Below is a small trained network, with its code and all its weights. Each question gives an input and a class and asks what happens when units are switched off, that is, made to give their printed mean instead of their output.

import numpy as np


def w(rows, s, z=0):
    codes = np.array(rows[::2]) - 128.0
    scale = np.full(codes.shape[1], s)
    scale[-1] = z or s
    return codes * scale


def f(y):
    return y / 2 * (1 + np.tanh(0.7978845608 * (y + 0.044715 * y**3)))


def log_softmax(a):
    a = a - a.max(-1, keepdims=True)
    return a - np.log(np.exp(a).sum(-1, keepdims=True))


def net(x, mask):
    res = np.array(x, float).reshape(1, 7) / 4 @ E
    y = f(res @ A[0][:, :-1].T + A[0][:, -1])
    res = res + np.where(mask, y, B[0][:, -1]) @ B[0][:, :-1]
    return log_softmax(res[-1] @ U[:, :-1].T + U[:, -1])


A, B = {}, {}
E = w([
[90,68,207,122,135,207,134,163],'x0',
[156,51,71,180,89,117,224,148],'x1',
[129,127,129,129,126,128,130,126],'x2',
[107,158,64,62,159,176,203,138],'x3',
[199,178,169,79,1,140,144,160],'x4',
[219,118,103,137,190,147,79,185],'x5',
[141,75,74,102,89,193,58,66],'x6',
],0.0092)
A[0] = w([
[106,91,177,121,155,170,131,155,108],'neuron 1',
[126,191,145,169,183,21,197,208,126],'neuron 2',
[187,31,73,173,97,123,234,144,72],'neuron 3',
[142,194,186,194,165,148,177,166,10],'neuron 4',
[119,94,114,147,211,123,112,131,75],'neuron 5',
[174,137,149,94,63,129,131,193,6],'neuron 6',
[139,83,97,161,115,121,159,126,79],'neuron 7',
[100,176,139,25,164,84,68,88,114],'neuron 8',
[156,69,131,142,92,150,68,36,118],'neuron 9',
[86,96,75,149,189,117,95,84,49],'neuron 10',
[116,182,117,88,153,150,83,169,69],'neuron 11',
[135,127,191,188,124,69,112,154,143],'neuron 12',
[62,120,131,121,91,100,142,83,31],'neuron 13',
[107,143,35,31,145,234,162,106,133],'neuron 14',
[10,168,171,112,87,91,145,51,79],'neuron 15',
[150,72,46,105,125,172,91,60,93],'neuron 16',
[119,36,175,87,132,181,138,175,198],'neuron 17',
[145,196,41,113,156,48,93,133,172],'neuron 18',
[231,149,111,151,212,157,75,186,58],'neuron 19',
[158,86,85,142,121,114,150,194,70],'neuron 20',
[183,130,98,80,143,60,115,68,123],'neuron 21',
[158,55,176,165,86,89,50,58,180],'neuron 22',
[189,145,125,128,178,149,86,200,97],'neuron 23',
[128,169,119,72,169,152,199,134,145],'neuron 24',
[116,162,100,131,109,77,130,100,55],'neuron 25',
[80,79,193,104,133,148,120,215,113],'neuron 26',
[104,159,195,153,169,254,132,150,83],'neuron 27',
[183,128,122,81,26,181,99,105,87],'neuron 28',
[164,187,87,161,147,97,129,93,95],'neuron 29',
[96,121,115,159,105,99,150,190,56],'neuron 30',
[136,88,57,186,76,157,133,165,65],'neuron 31',
[147,189,179,107,167,159,80,105,103],'neuron 32',
[77,69,99,137,190,86,148,69,2],'neuron 33',
[52,54,117,207,220,147,81,123,118],'neuron 34',
],0.0095,0.0049)
B[0] = w([
[131,115,67,137,61,117,111,110,162],'neuron 1',
[29,163,122,83,146,199,89,157,255],'neuron 2',
[93,106,202,150,132,77,82,90,240],'neuron 3',
[62,178,132,86,113,199,69,155,160],'neuron 4',
[205,153,144,75,100,105,149,124,182],'neuron 5',
[226,173,158,19,81,87,164,100,167],'neuron 6',
[56,97,181,112,100,98,125,112,158],'neuron 7',
[79,92,198,124,122,77,96,90,194],'neuron 8',
[60,173,132,138,158,169,114,188,195],'neuron 9',
[164,182,132,47,105,106,177,109,185],'neuron 10',
[108,111,200,160,141,86,124,91,153],'neuron 11',
[135,190,104,146,172,107,129,189,191],'neuron 12',
[157,96,148,154,126,211,215,124,152],'neuron 13',
[149,164,128,210,182,75,144,168,221],'neuron 14',
[166,85,160,190,108,220,229,118,205],'neuron 15',
[1,195,154,105,141,224,98,173,197],'neuron 16',
[134,131,48,157,67,96,88,128,212],'neuron 17',
[112,104,67,159,65,113,110,123,213],'neuron 18',
[132,89,155,168,111,220,236,105,209],'neuron 19',
[109,97,188,127,142,115,155,71,170],'neuron 20',
[127,92,75,128,74,137,103,139,166],'neuron 21',
[162,173,120,198,193,83,152,161,225],'neuron 22',
[121,92,167,183,84,200,244,122,186],'neuron 23',
[175,180,120,183,187,73,117,145,186],'neuron 24',
[133,83,81,135,73,170,123,98,144],'neuron 25',
[145,133,60,145,60,113,90,120,177],'neuron 26',
[107,123,78,153,91,107,91,98,175],'neuron 27',
[128,177,121,55,126,135,160,130,204],'neuron 28',
[154,105,51,133,71,115,107,130,162],'neuron 29',
[101,130,163,121,160,157,82,110,146],'neuron 30',
[85,117,182,131,142,107,99,79,171],'neuron 31',
[89,63,191,121,148,41,104,84,174],'neuron 32',
[179,158,123,56,117,108,152,107,181],'neuron 33',
[153,160,137,66,88,99,167,138,248],'neuron 34',
],0.0086,0.01)
U = w([
[196,179,159,2,86,82,177,115,101],'0',
[141,53,171,191,101,205,231,113,109],'1',
[46,178,143,91,146,185,81,177,105],'2',
[91,41,224,145,130,29,86,59,104],'3',
[135,76,26,168,38,79,84,116,115],'4',
[167,207,125,233,203,44,152,194,103],'5',
[142,115,132,133,131,101,137,140,255],'6',
[197,80,113,144,182,116,96,118,122],'7',
],0.01,0.022)

Each question gives the input, the list of numbers given to net, and the class t.
The units are the neurons (one row each of A and B). Each row of codes is followed by its name. A weight is (code - 128) times the scale printed after its matrix; where a second scale follows, it is the last column's (A, B and U).
mask holds one flag per neuron, in row order. A switched-off neuron (its flag False) gives its mean, the last column of its row in B, instead of its output. The means were averaged over made-up inputs and are rounded, as every weight is.
A unit's drop is (log p(t) with every unit on - log p(t) with that unit switched off) / (log p(t) with every unit on - log p(t) with every unit switched off).
The circuit of an input: a set's keep is (log p(t) with only the set's units on - log p(t) with every unit switched off) / (log p(t) with every unit on - log p(t) with every unit switched off). Starting from the 12 units with the biggest drops (on a tie, the unit counted first), units are removed one at a time, each time the one whose removal leaves the highest keep (on an exact tie, the one counted first), for as long as the keep stays at least 0.8.
circuit, biggest first: the units of the circuit, biggest drop first
unit that matters most: the unit with the biggest drop
top k neurons: the k neurons with the biggest drops, biggest first
drop of u: that unit's drop, to one decimal
input [5,2,7,7,0,8,3], class 1: top 4 neurons => neuron 19; neuron 23; neuron 22; neuron 12
input [4,-7,-5,-1,2,1,4], class 3: unit that matters most => neuron 32
input [8,2,-2,-6,-5,0,8], class 2: top 3 neurons => neuron 16; neuron 9; neuron 18
input [-1,1,0,-3,4,5,4], class 1: circuit, biggest first => neuron 19; neuron 23
input [-2,6,-6,0,0,4,4], class 3: circuit, biggest first => neuron 3; neuron 31
input [-4,-4,1,-6,-7,2,-7], class 0: top 2 neurons => neuron 34; neuron 5
input [-1,3,-4,-6,6,-7,-5], class 1: top 3 neurons => neuron 15; neuron 13; neuron 34
input [0,-8,-7,7,-5,3,1], class 3: circuit, biggest first => neuron 8; neuron 32
input [3,-5,-2,-7,4,-6,-2], class 5: top 4 neurons => neuron 22; neuron 12; neuron 19; neuron 23
input [-8,-4,2,6,-6,-6,6], class 4: top 4 neurons => neuron 18; neuron 21; neuron 29; neuron 25
input [-4,-6,3,8,3,-5,0], class 5: top 2 neurons => neuron 14; neuron 24
input [-2,6,7,8,-8,3,1], class 0: top 2 neurons => neuron 10; neuron 33
input [6,0,-7,-2,3,-7,-6], class 1: top 3 neurons => neuron 15; neuron 13; neuron 16
input [1,-1,1,-8,-8,-5,7], class 0: top 3 neurons => neuron 34; neuron 10; neuron 33
input [6,4,-2,-6,-7,-2,-7], class 0: circuit, biggest first => neuron 34; neuron 33
input [-3,-1,-6,-5,-5,-8,4], class 1: circuit, biggest first => neuron 15
input [-7,5,3,2,5,1,7], class 2: top 2 neurons => neuron 16; neuron 28
input [-7,-1,5,-4,5,5,4], class 4: top 3 neurons => neuron 18; neuron 21; neuron 29
input [7,1,-6,-8,-5,-3,6], class 5: top 2 neurons => neuron 22; neuron 9
input [0,5,8,-7,8,-1,5], class 0: circuit, biggest first => neuron 6
input [5,1,-1,-1,0,7,-8], class 2: top 4 neurons => neuron 2; neuron 4; neuron 15; neuron 12
input [-3,-7,4,7,-7,1,-6], class 0: circuit, biggest first => neuron 10; neuron 5
input [8,5,-3,-7,-4,-5,-5], class 4: circuit, biggest first => neuron 26; neuron 17
input [0,1,4,-8,-8,2,-6], class 0: circuit, biggest first => neuron 34; neuron 5
input [5,-8,-1,1,-6,1,1], class 3: drop of neuron 32 => 0.3
input [-3,-5,1,7,-5,4,3], class 5: drop of neuron 14 => 2.0
input [-4,-3,4,2,5,-6,-2], class 1: circuit, biggest first => neuron 15
